Below are the code and all the weights of a small trained network. Each question names an input and a class and asks about switching units off, where a switched-off unit gives its printed mean instead of its output.

import numpy as np


def w(rows, s, z=0):
    codes = np.array(rows[::2]) - 128.0
    scale = np.full(codes.shape[1], s)
    scale[-1] = z or s
    return codes * scale


def f(y):
    return y / 2 * (1 + np.tanh(0.7978845608 * (y + 0.044715 * y**3)))


def log_softmax(a):
    a = a - a.max(-1, keepdims=True)
    return a - np.log(np.exp(a).sum(-1, keepdims=True))


def net(x, mask):
    res = np.array(x, float).reshape(1, 6) / 4 @ E
    y = f(res @ A[0][:, :-1].T + A[0][:, -1])
    res = res + np.where(mask, y, B[0][:, -1]) @ B[0][:, :-1]
    return log_softmax(res[-1] @ U[:, :-1].T + U[:, -1])


A, B = {}, {}
E = w([
[136,127,117,126,122,116,127],'x0',
[105,59,53,111,157,126,191],'x1',
[143,5,156,108,123,128,70],'x2',
[128,97,105,230,85,126,161],'x3',
[167,128,161,161,204,121,171],'x4',
[118,128,135,130,133,127,122],'x5',
],0.013)
A[0] = w([
[32,74,16,69,204,144,213,23],'N1',
[92,204,90,133,169,138,137,49],'N2',
[143,152,143,15,166,93,137,33],'N3',
[2,148,106,65,32,162,70,112],'N4',
[143,180,220,142,92,163,89,2],'N5',
[104,202,98,137,154,166,174,56],'N6',
[109,159,147,3,198,159,98,87],'N7',
[138,143,188,164,241,103,121,94],'N8',
[109,208,106,121,120,122,164,90],'N9',
[140,49,174,121,163,176,80,44],'N10',
],0.0094,0.0079)
B[0] = w([
[202,168,248,126,50,131,93,224],'N1',
[131,69,83,112,146,92,87,168],'N2',
[81,126,93,169,46,112,194,180],'N3',
[173,151,78,106,178,140,242,255],'N4',
[185,151,194,104,44,47,109,183],'N5',
[59,75,65,87,94,57,111,180],'N6',
[83,151,124,216,94,190,116,232],'N7',
[204,133,92,114,161,101,220,194],'N8',
[83,49,147,92,151,97,81,187],'N9',
[77,70,67,75,101,53,128,188],'N10',
],0.011,0.0097)
U = w([
[171,161,170,111,71,104,106,64],'0',
[165,146,82,109,147,123,201,111],'1',
[71,88,90,90,112,89,90,79],'2',
[78,138,95,254,76,147,140,106],'3',
[123,147,125,122,134,143,126,247],'4',
[122,142,117,127,133,139,127,231],'5',
[133,158,124,121,209,203,70,100],'6',
],0.012,0.014)

Each question gives the input, the list of numbers given to net, and the class t.
The units are the neurons (one row each of A and B). Each row of codes is followed by its name. A weight is (code - 128) times the scale printed after its matrix; where a second scale follows, it is the last column's (A, B and U).
mask holds one flag per neuron, in row order. A switched-off neuron (its flag False) gives its mean, the last column of its row in B, instead of its output. The means were averaged over made-up inputs and are rounded, as every weight is.
A unit's drop is (log p(t) with every unit on - log p(t) with that unit switched off) / (log p(t) with every unit on - log p(t) with every unit switched off).
The circuit of an input: a set's keep is (log p(t) with only the set's units on - log p(t) with every unit switched off) / (log p(t) with every unit on - log p(t) with every unit switched off). Starting from all 10 units, units are removed one at a time, each time the one whose removal leaves the highest keep (on an exact tie, the one counted first), for as long as the keep stays at least 0.8.
circuit, biggest first: the units of the circuit, biggest drop first
most important unit: the unit with the biggest drop
k most important neurons: the k neurons with the biggest drops, biggest first
drop when u is switched off: that unit's drop, to one decimal
input [-5,3,5,-7,-1,-5], class 3: circuit, biggest first -> (N7 N3)
input [-4,3,-6,-1,4,5], class 2: most important unit -> N6
input [3,0,5,5,0,4], class 2: circuit, biggest first -> (N7 N4)
input [6,5,-8,-5,-7,-3], class 2: 3 most important neurons -> (N9 N6 N2)
input [0,-1,6,-5,6,6], class 1: 3 most important neurons -> (N8 N9 N6)
input [0,5,-2,-2,4,3], class 0: 2 most important neurons -> (N1 N4)
input [3,8,-1,1,7,-4], class 0: 2 most important neurons -> (N1 N4)
input [7,2,-8,-8,-3,5], class 2: 2 most important neurons -> (N9 N6)
input [2,-3,-5,6,4,7], class 5: 4 most important neurons -> (N7 N4 N3 N9)
input [4,3,-3,6,-4,-7], class 5: circuit, biggest first -> (N7 N3)
input [-7,-2,3,-8,-7,-3], class 3: 3 most important neurons -> (N7 N3 N8)
input [-3,-8,-8,8,-4,-2], class 0: 2 most important neurons -> (N5 N10)
input [1,8,-3,6,-5,5], class 0: 2 most important neurons -> (N1 N7)
input [7,0,6,6,-6,4], class 4: most important unit -> N7
input [-2,-6,8,-3,-3,-4], class 2: 3 most important neurons -> (N10 N1 N8)
input [4,-4,-6,6,-8,-6], class 1: 2 most important neurons -> (N4 N7)
input [1,-3,4,-8,7,1], class 3: 3 most important neurons -> (N7 N3 N4)
input [2,0,-5,-7,0,6], class 3: drop when N3 is switched off -> 0.2
input [4,-3,5,3,7,2], class 1: drop when N1 is switched off -> 0.2
input [6,0,0,-8,2,8], class 3: drop when N7 is switched off -> 0.3
input [-5,3,-3,5,-6,6], class 1: most important unit -> N4
